Below are the code and all the weights of a small trained network. Each question names an input and a target symbol and asks about switching units off, where a switched-off unit gives its printed mean instead of its output.

import numpy as np


def w(rows, s, z=0):
    codes = np.array(rows[::2]) - 128.0
    scale = np.full(codes.shape[1], s)
    scale[-1] = z or s
    return codes * scale


def f(y):
    return y / 2 * (1 + np.tanh(0.7978845608 * (y + 0.044715 * y**3)))


def softmax(a):
    e = np.exp(a - a.max(-1, keepdims=True))
    return e / e.sum(-1, keepdims=True)


def log_softmax(a):
    a = a - a.max(-1, keepdims=True)
    return a - np.log(np.exp(a).sum(-1, keepdims=True))


def net(x, mask):
    ids = ['ΔΞΨΩαβεηλστ'.index(c) for c in x.split()]
    T = len(ids)
    res = E[ids] + P[:T]
    u = 0
    for l in range(2):
        r = res
        for j in range(3):
            rows = slice(4 * j, 4 * j + 4)
            q, k, v = (r @ M[l][rows].T for M in (Q, K, V))
            z = softmax(np.where(np.tri(T) > 0, q @ k.T / 4**0.5, -1e9)) @ v
            o = O[l][rows]
            res = res + np.where(mask[u + j], z, o[:, -1]) @ o[:, :-1]
        u += 3
        y = f(res @ A[l][:, :-1].T + A[l][:, -1])
        res = res + np.where(mask[u : u + 8], y, B[l][:, -1]) @ B[l][:, :-1]
        u += 8
    return log_softmax(res[-1] @ U[:, :-1].T + U[:, -1])


Q, K, V, O, A, B = {}, {}, {}, {}, {}, {}
E = w([
[12,71,191,98,134,93,118,42],'Δ',
[70,99,90,146,218,15,48,151],'Ξ',
[130,131,226,162,68,7,94,132],'Ψ',
[117,154,191,148,100,3,112,16],'Ω',
[58,66,65,122,186,105,177,138],'α',
[126,179,126,63,32,137,134,104],'β',
[38,36,87,105,114,150,177,125],'ε',
[191,187,152,148,2,205,88,20],'η',
[201,186,170,128,109,25,121,160],'λ',
[72,225,127,207,35,31,77,111],'σ',
[64,246,241,213,216,56,80,61],'τ',
],0.015)
P = w([
[121,80,105,18,153,149,5,217],'0',
[127,64,64,83,125,115,58,134],'1',
[127,65,48,116,101,107,99,105],'2',
[111,99,86,117,96,112,122,119],'3',
[109,118,103,132,83,111,147,123],'4',
[110,141,127,147,81,118,168,141],'5',
[116,166,153,158,76,131,195,163],'6',
[142,147,119,206,68,130,240,109],'7',
[130,193,171,194,76,143,253,143],'8',
],0.0079)
Q[0] = w([
[178,114,135,66,96,106,176,114],'L0H0',
[113,187,86,51,150,114,160,125],'L0H0',
[147,113,102,154,119,219,105,127],'L0H0',
[117,165,115,120,124,123,85,90],'L0H0',
[30,160,36,172,188,151,124,210],'L0H1',
[163,191,190,140,8,3,148,50],'L0H1',
[32,48,207,111,89,145,178,135],'L0H1',
[177,182,200,108,168,122,21,111],'L0H1',
[175,113,105,83,113,70,166,135],'L0H2',
[155,94,176,103,168,175,91,118],'L0H2',
[88,105,140,98,156,186,117,119],'L0H2',
[66,86,147,143,67,130,133,128],'L0H2',
],0.018)
K[0] = w([
[101,211,126,78,83,151,193,149],'L0H0',
[129,167,25,70,158,100,158,108],'L0H0',
[168,84,126,88,120,247,45,113],'L0H0',
[201,181,118,106,151,156,114,113],'L0H0',
[140,6,122,84,253,51,141,138],'L0H1',
[159,234,214,246,98,101,231,115],'L0H1',
[48,44,178,122,64,199,222,65],'L0H1',
[191,213,117,170,82,100,15,53],'L0H1',
[187,124,110,103,143,117,215,183],'L0H2',
[181,91,157,74,128,128,54,124],'L0H2',
[95,54,174,139,125,182,61,102],'L0H2',
[48,136,118,100,81,130,150,80],'L0H2',
],0.014)
V[0] = w([
[131,151,102,107,138,93,153,115],'L0H0',
[120,115,100,151,122,144,183,139],'L0H0',
[129,92,186,168,123,202,72,157],'L0H0',
[123,138,75,138,135,126,226,134],'L0H0',
[110,162,79,193,129,192,2,135],'L0H1',
[117,123,197,207,181,152,138,133],'L0H1',
[107,140,106,50,114,70,135,166],'L0H1',
[118,176,69,165,188,87,99,139],'L0H1',
[230,112,90,160,110,92,156,141],'L0H2',
[153,100,184,180,107,69,122,156],'L0H2',
[109,129,192,162,87,171,179,142],'L0H2',
[140,79,160,154,98,158,77,199],'L0H2',
],0.0089)
O[0] = w([
[156,122,145,133,133,138,117,178,185],'L0H0',
[89,156,171,160,113,121,96,150,31],'L0H0',
[63,143,116,110,103,108,139,31,2],'L0H0',
[90,163,210,176,111,125,70,190,27],'L0H0',
[103,61,254,177,79,194,67,137,105],'L0H1',
[94,105,124,27,123,137,170,48,154],'L0H1',
[108,183,78,204,115,105,107,121,173],'L0H1',
[14,201,177,86,110,135,90,118,222],'L0H1',
[61,157,246,44,154,159,92,180,75],'L0H2',
[122,122,146,117,126,132,173,194,225],'L0H2',
[114,78,87,83,127,167,110,157,65],'L0H2',
[93,94,174,145,79,105,104,131,30],'L0H2',
],0.0062,0.0055)
A[0] = w([
[87,160,124,226,106,127,165,131,98],'L0N0',
[93,139,122,184,215,248,117,132,62],'L0N1',
[97,110,129,212,108,111,191,59,64],'L0N2',
[174,104,140,130,107,226,83,87,4],'L0N3',
[151,207,67,201,234,181,94,139,115],'L0N4',
[188,147,132,158,176,255,163,101,67],'L0N5',
[116,146,162,171,100,188,181,85,70],'L0N6',
[57,120,110,28,166,104,68,123,109],'L0N7',
],0.008,0.0029)
B[0] = w([
[137,172,200,104,171,115,144,120,189],'L0N0',
[115,174,197,79,126,92,127,62,125],'L0N1',
[84,169,161,105,143,147,93,206,255],'L0N2',
[122,198,170,173,176,78,135,170,125],'L0N3',
[75,118,95,2,104,117,131,135,181],'L0N4',
[97,113,116,88,190,103,114,129,119],'L0N5',
[150,112,90,179,141,114,128,161,143],'L0N6',
[173,63,70,98,126,173,146,98,220],'L0N7',
],0.0089,0.0036)
Q[1] = w([
[35,95,65,110,186,190,156,109],'L1H0',
[176,152,102,235,121,42,243,99],'L1H0',
[83,75,162,31,32,41,155,153],'L1H0',
[97,186,204,135,105,153,146,3],'L1H0',
[67,60,163,46,84,66,118,156],'L1H1',
[164,113,133,130,133,33,213,30],'L1H1',
[74,109,217,92,152,210,104,79],'L1H1',
[84,51,108,72,226,248,37,154],'L1H1',
[171,192,240,153,138,82,130,100],'L1H2',
[209,102,147,195,43,223,191,102],'L1H2',
[99,131,151,130,101,44,241,100],'L1H2',
[161,96,229,56,76,160,48,68],'L1H2',
],0.014)
K[1] = w([
[77,14,91,96,144,139,139,116],'L1H0',
[200,143,122,132,97,179,238,161],'L1H0',
[53,251,81,122,186,130,138,120],'L1H0',
[90,162,186,52,68,180,105,40],'L1H0',
[72,198,119,102,177,145,115,139],'L1H1',
[151,167,113,97,120,189,214,114],'L1H1',
[142,129,151,85,119,109,67,56],'L1H1',
[141,101,67,121,131,85,49,83],'L1H1',
[122,173,199,127,166,119,157,148],'L1H2',
[150,148,146,215,57,190,176,78],'L1H2',
[95,141,134,129,170,98,242,109],'L1H2',
[117,173,176,102,137,168,89,58],'L1H2',
],0.017)
V[1] = w([
[185,217,114,58,254,162,86,132],'L1H0',
[126,190,82,232,238,137,166,137],'L1H0',
[46,148,109,153,85,191,178,210],'L1H0',
[162,170,51,177,106,114,103,76],'L1H0',
[106,122,99,94,219,201,69,218],'L1H1',
[193,179,123,56,25,192,89,203],'L1H1',
[77,100,92,145,233,186,87,191],'L1H1',
[112,76,64,251,47,185,127,115],'L1H1',
[99,73,171,103,142,90,148,125],'L1H2',
[119,109,212,112,124,51,184,166],'L1H2',
[141,93,46,147,50,165,94,186],'L1H2',
[185,66,90,84,136,122,103,55],'L1H2',
],0.0076)
O[1] = w([
[152,131,122,150,154,142,187,24,174],'L1H0',
[68,106,152,138,146,166,107,50,182],'L1H0',
[114,148,130,113,112,126,21,133,35],'L1H0',
[134,146,133,126,159,196,165,175,193],'L1H0',
[136,116,178,64,198,102,168,132,75],'L1H1',
[177,171,135,109,178,93,64,67,3],'L1H1',
[129,113,169,75,178,134,187,154,101],'L1H1',
[160,186,90,79,132,254,176,147,23],'L1H1',
[123,158,105,108,110,147,121,146,163],'L1H2',
[150,137,100,145,130,169,109,188,182],'L1H2',
[131,153,180,120,179,52,143,144,30],'L1H2',
[84,177,143,150,98,120,83,109,147],'L1H2',
],0.0079,0.006)
A[1] = w([
[161,3,5,93,170,136,62,147,49],'L1N0',
[130,118,100,124,155,111,178,105,109],'L1N1',
[72,94,80,96,153,136,145,151,160],'L1N2',
[181,221,130,71,110,138,149,119,38],'L1N3',
[185,101,108,155,79,130,155,123,154],'L1N4',
[164,111,119,99,85,93,141,166,3],'L1N5',
[140,158,209,158,106,163,133,106,122],'L1N6',
[202,145,141,85,117,83,109,105,95],'L1N7',
],0.014,0.0032)
B[1] = w([
[168,132,87,153,16,140,193,65,169],'L1N0',
[129,134,149,148,66,152,114,177,210],'L1N1',
[145,100,116,148,145,149,87,150,255],'L1N2',
[155,136,91,35,131,224,150,175,159],'L1N3',
[124,173,133,160,197,152,102,93,241],'L1N4',
[139,160,116,122,66,192,159,52,138],'L1N5',
[154,67,163,103,135,140,123,94,148],'L1N6',
[91,93,185,99,153,3,109,82,152],'L1N7',
],0.013,0.0097)
U = w([
[145,56,62,131,127,98,156,109,180],'Δ',
[33,124,151,125,185,136,127,136,228],'Ξ',
[112,148,149,125,94,127,133,89,4],'Ψ',
[86,170,106,168,173,114,160,99,145],'Ω',
[84,152,185,145,115,106,208,125,109],'α',
[103,139,113,87,146,129,98,81,136],'β',
[81,152,151,117,140,148,179,107,117],'ε',
[144,107,162,142,157,142,135,89,76],'η',
[108,124,147,122,129,96,129,86,84],'λ',
[112,147,192,135,89,138,78,126,88],'σ',
[2,129,161,101,119,166,136,48,165],'τ',
],0.0092,0.0032)

Each question gives the input, a string of symbols that net reads in full, and the target symbol t.
The units are the heads (4 rows each of Q, K, V and O) and the neurons (one row each of A and B). Each row of codes is followed by its name. A weight is (code - 128) times the scale printed after its matrix; where a second scale follows, it is the last column's (O, A, B and U).
mask holds one flag per unit, layer by layer, with each layer's heads first. A switched-off unit (its flag False) gives its mean, the last column of its rows in O or B, instead of its output. The means were averaged over made-up inputs and are rounded, as every weight is.
A unit's drop is (log p(t) with every unit on - log p(t) with that unit switched off) / (log p(t) with every unit on - log p(t) with every unit switched off).
The circuit of an input: a set's keep is (log p(t) with only the set's units on - log p(t) with every unit switched off) / (log p(t) with every unit on - log p(t) with every unit switched off). Starting from the 12 units with the biggest drops (on a tie, the unit counted first), units are removed one at a time, each time the one whose removal leaves the highest keep (on an exact tie, the one counted first), for as long as the keep stays at least 0.8.
units of the circuit, in order: the units of the circuit, biggest drop first
unit that matters most: the unit with the biggest drop
top k neurons: the k neurons with the biggest drops, biggest first
which heads matter: for each layer, one digit per head in row order, 1 if its drop is at least 0.15 and else 0, layers parted by /
input ε Ω Ξ Ω η Ω, target η: which heads matter	010 / 000
input σ Ξ α Ψ Ω τ λ τ, target λ: which heads matter	011 / 110
input Ω Ξ β Ψ Ω τ α, target Δ: which heads matter	010 / 000
input Ξ τ Ξ Ω Ω Ω α β, target β: which heads matter	110 / 010
input Ω Ξ Ω η Ω Ξ σ, target σ: unit that matters most	L1H0
input ε Ξ β, target ε: units of the circuit, in order	L0H1; L1H1; L1N3
input Ω Ω β Ξ Ω Ω α Ω η, target η: units of the circuit, in order	L0H1; L1N6
input Ψ ε Ω Ω Δ Ω τ Ξ, target Δ: which heads matter	000 / 000
input Ξ Ω Ω Ω α β α, target Ξ: units of the circuit, in order	L0H0; L1N0; L1H1
input Ξ Ω Ω Ω Ψ Ξ Ω σ, target σ: which heads matter	010 / 100
input λ Ω Ω Ω Ω Ω Ξ β, target β: units of the circuit, in order	L1H1; L1N3; L0H1; L0H2
input Ψ Δ Ω Ξ λ, target λ: units of the circuit, in order	L1H1; L1N7; L0H2
input Ω Ξ Ξ α τ σ σ, target τ: which heads matter	011 / 000
input Ξ Ω Ω Ξ Δ, target Δ: units of the circuit, in order	L0H1; L0H2
input τ α β Ω Ω α Ξ α, target Ξ: top 2 neurons	L0N4; L1N0
input α Δ Ψ Ω σ λ ε α τ, target τ: unit that matters most	L1H0
input Ω Ω η λ, target λ: top 2 neurons	L1N7; L0N5
input λ Ξ Ω, target λ: units of the circuit, in order	L1H1; L1N7
input τ Ω β Ω Ω Ω Ω Ω ε, target Δ: which heads matter	011 / 100
input η τ α η τ Ψ, target τ: which heads matter	010 / 000
input Ω Ξ α Ψ η Ψ, target η: units of the circuit, in order	L0H1; L1N6; L1N4
input β τ τ τ τ τ Ξ λ Ω, target λ: units of the circuit, in order	L1H1; L0H1; L1N7
input Ω Ω η, target η: units of the circuit, in order	L0H1; L1N6; L1H2
input τ Ω Δ, target Δ: unit that matters most	L0N2
input β Ω Ω Ψ Ψ, target Ω: which heads matter	011 / 010
input σ σ Ξ Ω, target σ: units of the circuit, in order	L0H1; L1H0
input Ψ Ω τ Ω η Ω Ω, target η: unit that matters most	L0H1
input Ψ η Ω ε Δ Ω Ω σ Ω, target σ: units of the circuit, in order	L1H0; L0H1; L1H1
input Ξ Ω σ Ω Ω ε, target Δ: which heads matter	010 / 100
